Below is a small trained network, with its code and all its weights. Each question gives an input and a class and asks what happens when units are switched off, that is, made to give their printed mean instead of their output.

import numpy as np


def w(rows, s, z=0):
    codes = np.array(rows[::2]) - 128.0
    scale = np.full(codes.shape[1], s)
    scale[-1] = z or s
    return codes * scale


def f(y):
    return np.maximum(y, 0)


def log_softmax(a):
    a = a - a.max(-1, keepdims=True)
    return a - np.log(np.exp(a).sum(-1, keepdims=True))


def net(x, mask):
    res = np.array(x, float).reshape(1, 6) / 4 @ E
    y = f(res @ A[0][:, :-1].T + A[0][:, -1])
    res = res + np.where(mask, y, B[0][:, -1]) @ B[0][:, :-1]
    return log_softmax(res[-1] @ U[:, :-1].T + U[:, -1])


A, B = {}, {}
E = w([
[140,89,213,197,105,106],'x0',
[77,160,123,106,126,106],'x1',
[139,98,93,110,165,154],'x2',
[92,139,98,155,215,183],'x3',
[95,96,175,70,154,126],'x4',
[175,246,137,113,67,200],'x5',
],0.012)
A[0] = w([
[81,81,143,115,156,110,95],'N0',
[107,80,120,110,148,110,253],'N1',
[145,181,138,164,88,145,91],'N2',
[135,131,95,144,149,200,202],'N3',
[140,119,149,122,137,152,89],'N4',
[153,125,86,129,165,187,135],'N5',
[155,133,154,64,118,137,120],'N6',
[158,152,111,94,107,170,177],'N7',
[157,103,250,160,109,121,210],'N8',
[174,104,148,160,112,94,114],'N9',
],0.019,0.0046)
B[0] = w([
[45,167,150,182,182,102,199],'N0',
[70,201,124,206,105,71,211],'N1',
[66,65,122,97,197,140,222],'N2',
[149,131,236,165,97,197,226],'N3',
[122,98,159,183,154,82,142],'N4',
[137,123,190,176,66,216,215],'N5',
[167,234,170,133,112,89,181],'N6',
[131,183,215,170,159,108,222],'N7',
[114,3,135,110,247,227,255],'N8',
[160,86,59,110,111,100,190],'N9',
],0.011,0.016)
U = w([
[109,178,95,143,179,75,30],'0',
[177,50,56,109,139,165,68],'1',
[79,121,169,160,166,148,180],'2',
[124,163,49,182,84,82,73],'3',
[236,189,172,138,6,138,250],'4',
],0.012,0.0019)

Each question gives the input, the list of numbers given to net, and the class t.
The units are the neurons (one row each of A and B). Each row of codes is followed by its name. A weight is (code - 128) times the scale printed after its matrix; where a second scale follows, it is the last column's (A, B and U).
mask holds one flag per neuron, in row order. A switched-off neuron (its flag False) gives its mean, the last column of its row in B, instead of its output. The means were averaged over made-up inputs and are rounded, as every weight is.
A unit's drop is (log p(t) with every unit on - log p(t) with that unit switched off) / (log p(t) with every unit on - log p(t) with every unit switched off).
The circuit of an input: a set's keep is (log p(t) with only the set's units on - log p(t) with every unit switched off) / (log p(t) with every unit on - log p(t) with every unit switched off). Starting from all 10 units, units are removed one at a time, each time the one whose removal leaves the highest keep (on an exact tie, the one counted first), for as long as the keep stays at least 0.8.
units of the circuit, in order: the units of the circuit, biggest drop first
most important unit: the unit with the biggest drop
k most important neurons: the k neurons with the biggest drops, biggest first
drop when u is switched off: that unit's drop, to one decimal
input [-5,-8,-2,-3,7,8], class 4: most important unit -> N6
input [-3,8,3,3,-3,-7], class 0: units of the circuit, in order -> [N8, N1]
input [2,-8,-1,-2,-3,-7], class 1: 3 most important neurons -> [N9, N7, N8]
input [-4,-5,-5,6,6,1], class 4: units of the circuit, in order -> [N8, N2]
input [3,0,5,-8,0,-4], class 1: units of the circuit, in order -> [N9, N7]
input [-2,5,-5,-4,-6,-3], class 3: units of the circuit, in order -> [N8, N3]
input [-6,1,2,-7,-1,-7], class 3: units of the circuit, in order -> [N8, N1]
input [-2,3,-1,2,8,-1], class 0: units of the circuit, in order -> [N8, N3, N5]
input [-5,-8,2,3,7,0], class 4: 3 most important neurons -> [N8, N2, N5]
input [-3,6,7,5,-5,8], class 4: 2 most important neurons -> [N8, N5]
input [-4,0,-8,1,-8,-4], class 0: 3 most important neurons -> [N8, N5, N3]
input [3,-8,-1,-3,-2,-7], class 1: 4 most important neurons -> [N9, N8, N7, N3]
input [2,-4,4,-3,4,2], class 1: 2 most important neurons -> [N0, N3]
input [2,3,6,-3,-3,-7], class 3: drop when N8 is switched off -> 0.2
input [-8,0,-6,0,7,-3], class 0: drop when N8 is switched off -> 0.1
input [-3,-7,-7,7,7,4], class 4: drop when N8 is switched off -> 0.3
input [5,-1,-5,-4,-7,-5], class 1: drop when N5 is switched off -> 0.0
